Below are the code and all the weights of a small trained network. Each question names an input and a class and asks about switching units off, where a switched-off unit gives its printed mean instead of its output.

import numpy as np


def w(rows, s, z=0):
    codes = np.array(rows[::2]) - 128.0
    scale = np.full(codes.shape[1], s)
    scale[-1] = z or s
    return codes * scale


def f(y):
    return y / 2 * (1 + np.tanh(0.7978845608 * (y + 0.044715 * y**3)))


def log_softmax(a):
    a = a - a.max(-1, keepdims=True)
    return a - np.log(np.exp(a).sum(-1, keepdims=True))


def net(x, mask):
    res = np.array(x, float).reshape(1, 5) / 4 @ E
    y = f(res @ A[0][:, :-1].T + A[0][:, -1])
    res = res + np.where(mask, y, B[0][:, -1]) @ B[0][:, :-1]
    return log_softmax(res[-1] @ U[:, :-1].T + U[:, -1])


A, B = {}, {}
E = w([
[150,129,163,116,141,103,123,119,76,183,122,82],'x0',
[143,147,84,136,240,10,90,81,218,167,231,190],'x1',
[156,208,47,217,136,138,199,86,147,5,45,14],'x2',
[46,69,243,218,106,80,19,82,179,150,2,93],'x3',
[175,115,132,101,130,128,84,111,89,175,127,67],'x4',
],0.0097)
A[0] = w([
[165,59,228,104,3,193,163,242,65,135,112,181,252],'N1',
[167,228,101,162,211,63,139,96,117,31,55,63,192],'N2',
[80,96,135,221,98,68,80,44,188,149,86,76,120],'N3',
[71,48,167,78,146,77,86,73,183,167,177,188,110],'N4',
[62,84,122,109,54,222,240,108,58,58,46,15,196],'N5',
[97,15,177,193,74,112,70,141,204,163,54,103,203],'N6',
],0.0064,0.0036)
B[0] = w([
[15,41,101,71,147,219,124,180,24,108,95,154,217],'N1',
[208,134,129,239,150,228,150,59,234,129,109,31,226],'N2',
[118,118,199,129,216,149,165,182,171,138,11,95,204],'N3',
[228,154,159,151,169,84,104,223,109,134,150,153,199],'N4',
[32,247,132,98,36,127,136,148,104,66,118,98,251],'N5',
[143,129,193,105,68,94,34,99,108,96,1,230,218],'N6',
],0.0091,0.016)
U = w([
[93,52,79,47,163,204,179,126,84,151,137,135,147],'0',
[104,81,155,113,110,107,109,48,54,139,41,222,65],'1',
[150,126,122,27,189,18,174,136,145,188,244,176,252],'2',
[209,140,180,186,176,2,117,134,78,148,95,191,80],'3',
[145,228,55,151,44,153,206,126,90,152,139,86,120],'4',
[88,146,207,111,72,100,120,54,173,85,61,60,117],'5',
[222,135,108,196,172,155,207,8,167,155,216,107,107],'6',
[89,94,168,161,233,157,138,85,245,209,47,99,58],'7',
],0.0077,0.0041)

Each question gives the input, the list of numbers given to net, and the class t.
The units are the neurons (one row each of A and B). Each row of codes is followed by its name. A weight is (code - 128) times the scale printed after its matrix; where a second scale follows, it is the last column's (A, B and U).
mask holds one flag per neuron, in row order. A switched-off neuron (its flag False) gives its mean, the last column of its row in B, instead of its output. The means were averaged over made-up inputs and are rounded, as every weight is.
A unit's drop is (log p(t) with every unit on - log p(t) with that unit switched off) / (log p(t) with every unit on - log p(t) with every unit switched off).
The circuit of an input: a set's keep is (log p(t) with only the set's units on - log p(t) with every unit switched off) / (log p(t) with every unit on - log p(t) with every unit switched off). Starting from all 6 units, units are removed one at a time, each time the one whose removal leaves the highest keep (on an exact tie, the one counted first), for as long as the keep stays at least 0.8.
units of the circuit, in order: the units of the circuit, biggest drop first
k most important neurons: the k neurons with the biggest drops, biggest first
drop when u is switched off: that unit's drop, to one decimal
input [-4,4,-8,0,-3], class 2: most important neuron	[N6]
input [-2,0,0,1,-1], class 1: 4 most important neurons	[N2, N5, N3, N4]
input [-1,-8,-3,3,-3], class 1: 2 most important neurons	[N1, N6]
input [0,1,-8,7,5], class 3: 2 most important neurons	[N4, N5]
input [-8,2,7,6,-1], class 7: 2 most important neurons	[N3, N2]
input [4,4,-5,0,4], class 2: 3 most important neurons	[N6, N2, N3]
input [6,-2,-4,-1,-7], class 0: units of the circuit, in order	[N6, N1]
input [2,3,-2,-6,-3], class 2: units of the circuit, in order	[N2, N1]
input [-8,-5,0,8,-7], class 1: 3 most important neurons	[N6, N2, N1]
input [8,3,-2,-3,6], class 2: units of the circuit, in order	[N2, N6]
input [0,1,0,-1,1], class 2: 2 most important neurons	[N2, N5]
input [6,-7,0,-2,-1], class 0: 4 most important neurons	[N1, N2, N6, N4]
input [3,1,8,1,8], class 7: 3 most important neurons	[N2, N3, N6]
input [1,-7,0,5,-6], class 1: units of the circuit, in order	[N1]
input [-7,4,-2,8,6], class 3: 2 most important neurons	[N4, N6]
input [-3,4,-8,-1,5], class 2: 3 most important neurons	[N6, N2, N3]
input [8,-8,-4,1,0], class 1: 2 most important neurons	[N6, N1]
input [5,-6,-2,8,3], class 1: 2 most important neurons	[N6, N1]
input [1,-8,-2,6,8], class 1: 2 most important neurons	[N1, N6]
input [7,6,-8,8,4], class 3: units of the circuit, in order	[N4]
input [8,6,-2,5,1], class 3: drop when N4 is switched off	0.1
input [-6,6,-2,-1,-3], class 2: drop when N6 is switched off	0.3
input [1,2,4,-3,7], class 6: drop when N5 is switched off	0.1
input [-5,4,8,6,-2], class 7: drop when N6 is switched off	0.0
